data =
[-301 -354 -713   72 -327 -296 -376  817  419 -331 -479 -414 -601 -381
  -11]
data[0] => -301
data[1] => -354
data[6] => -376
data[4] => -327
data[11] => -414
data[5] => -296
data[12] => -601

A =
4.03 2.65 0.32 2.97 0.39 -0.15 1.94 1.89 -0.42 -2.20
-1.51 -1.35 4.19 -2.73 6.02 -0.11 -1.83 -1.79 1.38 4.91
2.69 1.40 -3.58 8.55 -5.21 -1.28 5.72 5.70 0.48 -0.77
4.63 3.48 -2.50 6.95 -3.61 2.05 4.63 4.59 -1.03 -3.22
5.48 3.29 2.36 0.16 3.25 -2.60 -0.01 -0.08 -0.46 -3.77
2.82 1.70 -0.36 3.92 -0.58 -0.45 2.59 2.57 0.10 -0.74
6.12 4.64 2.78 -0.58 3.95 2.02 -0.48 -0.56 -1.78 -4.70
3.31 2.75 0.23 2.96 0.35 3.11 1.97 1.95 -0.92 -1.44
2.97 1.41 3.09 -0.95 4.32 -2.80 -0.72 -0.76 0.45 -0.61
1.36 1.26 -3.17 7.79 -4.51 3.10 5.26 5.27 -0.08 0.74
-1.05 -1.54 1.07 1.83 1.49 -2.61 1.22 1.25 1.93 4.22
5.38 4.21 0.09 3.23 0.12 2.83 2.12 2.06 -1.59 -4.00
-0.32 -0.82 0.95 1.99 1.32 -1.65 1.33 1.35 1.45 3.28
A[-13, 0] => 4.03
A[:, 9] => [-2.20, 4.91, -0.77, -3.22, -3.77, -0.74, -4.70, -1.44, -0.61, 0.74, 4.22, -4.00, 3.28]
A[-4, -3] => 5.27
A[-13] => [4.03, 2.65, 0.32, 2.97, 0.39, -0.15, 1.94, 1.89, -0.42, -2.20]
A[10, -5] => -2.61
A[5, 7] => 2.57
A[-4, 2] => -3.17
A[:, -2] => [-0.42, 1.38, 0.48, -1.03, -0.46, 0.10, -1.78, -0.92, 0.45, -0.08, 1.93, -1.59, 1.45]
A[-7, 9] => -4.70
A[-9, -4] => -0.01
A[-2] => [5.38, 4.21, 0.09, 3.23, 0.12, 2.83, 2.12, 2.06, -1.59, -4.00]
A[7] => [3.31, 2.75, 0.23, 2.96, 0.35, 3.11, 1.97, 1.95, -0.92, -1.44]
A[7, -10] => 3.31
A[1, 1] => -1.35
A[3, 5] => 2.05
A[:, -9] => [2.65, -1.35, 1.40, 3.48, 3.29, 1.70, 4.64, 2.75, 1.41, 1.26, -1.54, 4.21, -0.82]
A[6, -4] => -0.48
A[8, -7] => -0.95
A[-13, 7] => 1.89
A[-3, -3] => 1.25
A[-8, 0] => 2.82
A[-8, 1] => 1.70
A[-8, 6] => 2.59
A[3, -8] => -2.50
A[6, -8] => 2.78
A[-12] => [-1.51, -1.35, 4.19, -2.73, 6.02, -0.11, -1.83, -1.79, 1.38, 4.91]
A[-11, 9] => -0.77
A[2, 0] => 2.69
A[-9, 3] => 0.16
A[-11, -4] => 5.72
A[8, -1] => -0.61
A[-2, -10] => 5.38
A[10, -6] => 1.49
A[9, 1] => 1.26
A[-10] => [4.63, 3.48, -2.50, 6.95, -3.61, 2.05, 4.63, 4.59, -1.03, -3.22]

m =
4.85 -4.82 -4.17 5.06 -3.27 -2.62 -2.63 4.91 -0.60
-5.31 4.75 3.33 -5.80 4.05 3.44 2.25 -5.40 1.38
-4.34 4.11 3.35 -4.93 3.06 2.55 2.00 -4.46 0.88
4.00 -5.29 -5.69 4.93 -2.48 -1.11 -3.44 3.62 0.40
-1.28 1.10 0.87 -2.09 0.73 0.21 0.37 -1.14 -0.10
-4.43 -0.23 -4.33 -2.08 4.02 7.85 -1.68 -6.56 5.25
2.52 -0.87 1.12 1.24 -2.45 -3.46 -0.06 3.06 -2.00
4.90 -1.81 0.44 3.94 -3.52 -5.52 0.37 6.43 -3.40
Indices start at 0.
row 0 col 0 => 4.85
row 1 col 5 => 3.44
row 4 col 7 => -1.14
row 0 col 7 => 4.91
row 2 col 0 => -4.34
row 0 col 4 => -3.27
row 4 col 6 => 0.37
row 5 col 2 => -4.33
row 2 col 7 => -4.46
row 1 col 2 => 3.33
row 2 col 3 => -4.93
row 7 col 3 => 3.94
row 7 col 6 => 0.37
row 6 col 1 => -0.87
row 2 col 4 => 3.06
row 2 col 6 => 2.00
row 5 col 4 => 4.02
row 1 col 6 => 2.25
row 7 col 5 => -5.52
row 3 col 3 => 4.93
row 3 col 2 => -5.69
row 7 col 8 => -3.40
row 7 col 4 => -3.52
row 4 col 5 => 0.21
row 3 col 4 => -2.48
row 1 col 7 => -5.40
row 5 col 1 => -0.23
row 0 col 2 => -4.17
row 6 col 4 => -2.45
row 4 col 2 => 0.87
row 6 col 5 => -3.46
row 4 col 4 => 0.73
row 6 col 2 => 1.12
